[128 = 0]

[127  85 110 138 128 155 145 113 144 139 126 156 116 133 132 145  61 101] : C:(92)
[128  63 124 115 118 154 151 122 147 123 128 143 124 135 140 122  98 132] : G:(115)
[145  85 124 119 124 152 151 126 150 127 123 140 143 135 145 161  87  67] : K:(105)
[107  88 124 136 146 156 149 147 142 137 130 146 131 135 146 150  89  58] : G:(88)
[126 102 105 115 117 212 142 138 153 134 120 162 114 136 164 147  84 112] : C:(92)
[122 104 135 118 103 128 142 154 167 112 113 153 112 138 155 114  80  48] : X:(101)
[130  96 119 114  98 160 148 118 158 123 106 137 122 139 145 123 101 132] : X:(120)
[122 112 139 118 119 140 143 138 160 126 130 154 129 135 136 135  97  76] : C:(109)
[131 102 113 143  84 148 132 129 140 121 105 141  97 126 150 137 108 140] : X:(101)
[130  82 126 120 133 152 149 128 131 122 130 135 110 135 140 138 116  74] : K:(105)
[125  58 130 101  91 149 167 131 132 137 114 141 116 128 125 120  91  62] : C:(92)
[116  86 113 113 115 126 141 102 152 137 119 157 118  36 133 147  79 107] : G:(115)
[116  76 116 123 111 147 154 139 151 130 125 156 117 125 129 151  69  67] : C:(123)
[134  83 108 121 144 144 153 165 151 131 124 141 127 138 149 123  79  81] : G:(88)
[122 118 129 116 138 121 146 122 157 142 118 155 119 145 141 126 125  46] : X:(106)
[136  95 172 104 117 158 149 153 148 132 132 181 144 132 131 153  96  28] : K:(105)
[120 113 121 108 127 155 160 122 158 134 142 140 134 136 141 125 106  99] : G:(103)
[124  77 124 106 108 142 145 132 152 138 119 156 130 138 136 127  97  41] : K:(122)
[129 117 127 125 129 122 136 132 151 151 122 134 137 168 160 112  85 105] : X:(101)
[118 122 109 115 113 119 140 141 140 140 109 140 116 125 141 131  99  59] : X:(120)
[135  76 119 102 106 147 158  98 152 136 122 110 120 127 150 114 115 108] : K:(111)
[144  99 137 112  93 156 143 121 157 133 138 160 122 126 138 131 111  53] : K:(122)
[135  91 119 110 136 169 155 121 161 138 131 144 118 138 102 138  87  60] : G:(88)
[128 105  98 132 133 155 155 136 141 127 137 170 121 152 157 148  78  49] : C:(109)
[130  90 109 120 117 137 155 131 159 133 115 154 127 129 144 143  79  69] : C:(109)
[131  73 115 111 113 152 161 137 146 130 126 148 124 140 139 142 107  78] : K:(122)
[148 106 142 116 152 151 162 145 148 129 112 169 104 126 140 130  97  56] : X:(106)
[133  70 131 114 122 151 156 142 174 138 116 153 106 138 136 123  89  40] : G:(115)
[135  59 115 127 124 171 167 136 147 134 120 133 137 123 122 149  73  72] : C:(109)
[134  82 112 115 102 169 145 127 130 126 124 150 129 134 147 142 106 106] : K:(111)
[125  93 117 123 108 148 140 125 145 131 115 147 111 145 137 138 121  94] : X:(106)
[115  62 110 127 116 157 149 124 135 126 113 156 129 140 136 127  87 111] : G:(103)
[151 118 138 122 202 123 178 224 160 145 130 141 127 147 119 132  67   4] : G:(115)
[128 149 128 118 115 156 161 121 145 121 128 148 152 126 140 139  97  75] : K:(122)
[121 104 117 123 135 141 161 135 159 129 129 157 120 125 136 117  76  84] : C:(109)
[126  99 137 109 112 150 132 130 162 133 109 146 110 142 143 135  71  90] : X:(120)
[128  96 121 123 122 147 139 137 154 125 121 177 127 118 110 131  82  92] : C:(123)
[144  81 108 124 126 168 158 112 148 130 123 146 143 127 142 123  81 101] : G:(88)
[136 113 129 121 133 142 151 151 157 128 118 136 122 158 168 128 100  72] : X:(101)
[115 108 126 111 113 134 170 126 157 138 114 148 101 164 130 118  76  89] : X:(120)
[139  93 117 143 129 139 144 166 154 135 139 153 124  98 133 132  78  44] : C:(123)
[118  95 126 119 107 129 147 129 161 137 123 150 119 122 129 131  99  73] : X:(101)
[144  92 131 101 141 156 145 115 138 113 131 146 128 138 146 126 114  74] : K:(105)
[117  89 117 113  98 136 138 147 150 140  90 145 116 134 143 213  84 103] : X:(120)
[126 110 102 112 117 139 147 146 159 140  98 149 124 112 155 140  76  70] : X:(101)
[117  86 117 111 110 155 126 124 151  85 111 155 102 146 144 136  96 125] : X:(120)
[129  88 114 117 103 135 161 137 162 128 105 152 112 123 155 141  99  74] : X:(120)
[121 102 144 115 117 122 148 151 146 125 122 153 113 138 134 131  92  72] : C:(109)
[150  73 117 130 129 158 144 119 148 111 122 138 121 116 139 136  86  89] : G:(88)
[145  60 118 110 100 164 163 147 163 129 160 154 120 135 127 123  82  42] : G:(115)
[124 107 118 109 142 143 148 141 152 140 108 149 117 121 159 143 105  63] : X:(120)
[138  57 119 113 118 138 149 146 155 132 139 136 134 130 144 122  93  71] : G:(115)
[122  95 118 124  98 134 155 133 157 131 124 138 108 131 158 129 111  97] : X:(120)
[132 139 141 108 113 127 159 149 154 147 112 136 108 145 151 131  65  81] : X:(120)
[134  73 113 127  98 159 146 133 149 132 116 139 106 146 103 147  94 117] : C:(123)
[138  73 152  89 119 148 148 151 148 132 136 148 139 133 130 130 109  58] : K:(105)

[142 133 122 115 122 151 109 149 107 128 142 125  97 123 126 154 131 130] : S:B
[108 132 134 113 123 132 136 139 136 124 166 128 119 118 119 157 124 140] : S:B
[100 127 139 113 135 115 135 119 149 147 175 137 118 131 123 140 124 144] : D:H
[110 131 132 124 131 126 123 134 139 132 152 129 120 132 128 139 134 138] : D:H
[104 132 128 103 139 125 132 137 137 124 167 130 133 126 133 154 124 134] : S:B
[ 98 130 136 141 124 127 131 129 141 143 147 133 119 140 116 129 124 140] : W:E
[ 93 128 137 136 120 131 134 140 143 126 144 129 117 139 121 131 121 148] : W:A
[111 130 137 115 123 123 139 150 129 123 157 129 135 129 120 154 126 132] : S:B
[111 138 135 123 131 122 134 131 143 151 162 128 127 137 128 128 143 129] : D:Q
[126 125 125 127 135 119 127 112 138 129 122 128 139 137 139 116 133 120] : N:P
[106 125 133 137 121 118 126 140 139 151 154 134 124 134 120 131 122 141] : W:A
[104 133 135 124 138 118 131 131 147 138 168 125 134 139 133 140 139 124] : D:H
[108 130 131 113 147 112 142  99 144 126 152 148 148 132 138 133 136 127] : N:P
[111 133 132 109 127 132 121 148 119 131 164 119 138 126 120 162 130 146] : S:Y
[ 95 132 135 104 136 117 143 128 136 116 169 135 131 122 124 154 124 128] : S:B
[108 132 134 144 123 127 131 137 135 137 142 128 118 142 125 127 127 140] : W:E
[108 124 122 121 142 121 132 107 137 121 136 126 147 129 135 134 124 131] : N:J
[116 124 124 129 141 106 131 109 133 138 135 132 137 127 137 122 127 125] : N:P
[ 86 135 142 106 138 127 149 128 143 127 192 131 132 124 127 171 127 144] : S:Y
[ 92 128 135 105 135 125 135 139 130 127 177 127 136 124 119 175 120 102] : S:B
[ 99 131 137 138 138 121 133 128 143 148 149 137 119 141 124 120 124 143] : W:E
[210 126  98 144 123 139  78 132  99 137  68 101 153 142 139 115 137  99] : N:J
[106 129 137 136 131 126 131 140 138 136 136 127 123 142 125 111 149 142] : W:E
[ 97 126 135 136 123 126 126 135 137 141 158 132 112 129 116 131 119 140] : W:A
[107 129 135 109 128 129 137 145 132 116 167 131 128 119 127 154 128 137] : S:Y
[118 132 135 127 121 121 134 138 139 143 156 125 114 134 120 130 134 133] : D:Q
[110 121 131 140 115 132 128 141 138 130 154 125 128 140 123 131 122 136] : W:E
[120 129 119 129 117 120 131 110 137 127 127 128 132 131 139 122 133 118] : N:J
[ 99 130 139 138 119 130 126 148 135 146 157 130 115 138 114 130 126 144] : W:E
[104 120 120 121 150 117 143 105 139 125 131 129 140 126 135 122 127 123] : N:J
[100 131 132 106 131 130 138 136 134 121 173 131 134 121 128 161 120 139] : S:Y
[ 89 139 139 103 134 121 147 128 149 113 190 130 143 130 126 160 128 139] : S:Y
[106 131 135 120 119 132 129 139 130 125 161 119 138 129 126 160 126 142] : S:Y
[ 96 129 140 129 119 129 131 138 136 134 150 131 112 130 116 140 117 143] : W:A
[ 89 131 147 137 125 122 141 132 147 133 171 135 123 141 119 128 119 144] : W:E
[101 122 128 144 121 128 127 128 138 143 138 122 147 146 124 124 123 134] : W:E
[102 129 130 113 126 120 121 127 145 139 180 127 131 134 126 149 126 140] : D:H
[ 94 126 143 130 127 126 135 131 142 137 157 130 139 136 123 135 122 137] : W:A
[ 93 134 131 113 133 127 129 137 130 126 172 124 140 124 132 162 127 121] : S:B

[135 121 110 135 121 125 108 140 117 140 122 140 127 142 133 139 154 135] : F:Z864
[127 133 133 121 146 138 128 116 102 115 140 112 101 136 125 119 152 132] : U:z613
[129 149 135 130 118 143 119 123 123 120 140 112 129 126 128 108 154 133] : U:z613
[124 111 147 142 106 141 137 151 113 159 135 102 144 129 125 130 148 131] : R:Z999
[135 141 123 137 120 124 116 122 127 133 114 133 131 136 142 145 145 131] : F:Z864
[123 157 121 129 120 131 109 126 128 133 138 132 141 127 133 108 156 134] : U:z441
[116 113 133 126 122 135 134 146 126 155 128 112 149 131 126 129 129 133] : L:z234
[134  86 115 131 124 151 121 157  91 134 139 106 146 148 123 119 145 134] : R:z803
[130 131  94 127 112 129 109 158 138 149 125 133 158 133 128 117 135 131] : F:z955
[134 139 124 125 121 139 116 127 123 125 142 111 139 126 127 106 148 139] : U:z613
[127 111 120 142 116 137 124 164 106 143 125 116 118 144 124 142 149 139] : R:z803
[116 115 135 130 124 152 134 148 118 144 136 114 156 134 122 114 131 138] : L:z234
[138 138 100 129 125 121 110 141 133 139 116 136 121 137 137 140 142 134] : F:Z864
[131 137 113 124 116 144 132 140 115 124 141 113 140 138 130 113 151 132] : U:z613
[124  96 120 128 128 151 122 133 104 146 138 118 126 149 124 130 159 130] : R:z803
[123 112 122 127 119 161 131 154 110 138 136 110 155 140 125 117 141 133] : R:Z999
[123 146 134 129 129 134 122 110 122 118 134 124 109 129 116 121 150 134] : U:z613
[127 106 112 129 125 150 127 149 113 147 132 124 152 147 131 130 147 125] : R:Z999
[128 114 125 132 129 138 139 146 108 137 130 104 101 151 128 143 152 136] : R:z803
[122 127 116 130 120 137 126 150 128 142 137 120 157 125 128 115 135 131] : L:z446
[132 131 117 131 123 131 103 131 132 147 124 149 137 135 134 131 159 127] : F:z955
[128 118 109 128 132 135 110 139 137 154 128 146 147 138 134 131 141 130] : F:z955
[128  92 126 131 133 147 127 139 101 140 140 120 140 147 124 124 147 132] : R:Z999
[127 139 105 128 128 118 115 131 125 127 120 137 106 139 138 140 141 136] : F:Z864
[118 105 118 127 132 142 122 134 128 145 135 151 158 136 122 123 131 126] : L:z446
[135 106 132 136 124 141 128 146 110 140 125 115 127 141 125 138 145 135] : R:z803
[117 105 131 136 122 131 127 149 119 151 123 137 155 130 136 132 128 145] : L:z446
[120 156 128 129 122 136 124 137 133 137 130 108 133 124 135 118 135 134] : U:z441
[127 137 136 134 117 135 125 127 113 122 136 100 113 127 127 118 154 139] : U:z613
[124 148 132 131 133 145 113 112 128 123 139 136 125 131 122 119 168 130] : U:z613
[132 115 102 138 127 134 103 144 118 150 125 144 155 146 140 124 144 132] : F:z955
[127 113  99 132 125 137  94 151 131 160 129 163 178 138 138  93 156 131] : F:z955
[122 104 141 135 117 149 134 147 110 151 131 105 145 137 128 134 153 134] : R:Z999
[122 138 101 129 125 124 110 140 129 147 123 135 150 140 141 138 150 131] : F:Z864
[124 127 129 135 120 138 130 144 114 145 132 124 127 129 122 117 140 136] : L:z446

[140 135 134 129 125 111 140 117 114 126 140 120 122 141 141 153 133 103] : z138:[0]
[160 133 148 121 119 120 138 120 114 122 113 132 118 141 132 127 140 112] : z277:[18]
[165 134 151 133 117 122 140 118 108 123  99 138 116 128 150 117 152 121] : z277:[5]
[136 139 145 149 117 114 147 125 130 120 147 126 123 120 143 162 135 106] : Z980:[29]
[156 132 157 135 113 128 141 128 119 123 114 131 119 135 121 121 153 123] : z277:[18]
[137 130 149 159 124 122 136 119 125 128 148 123 113 121 120 157 141 115] : z138:[30]
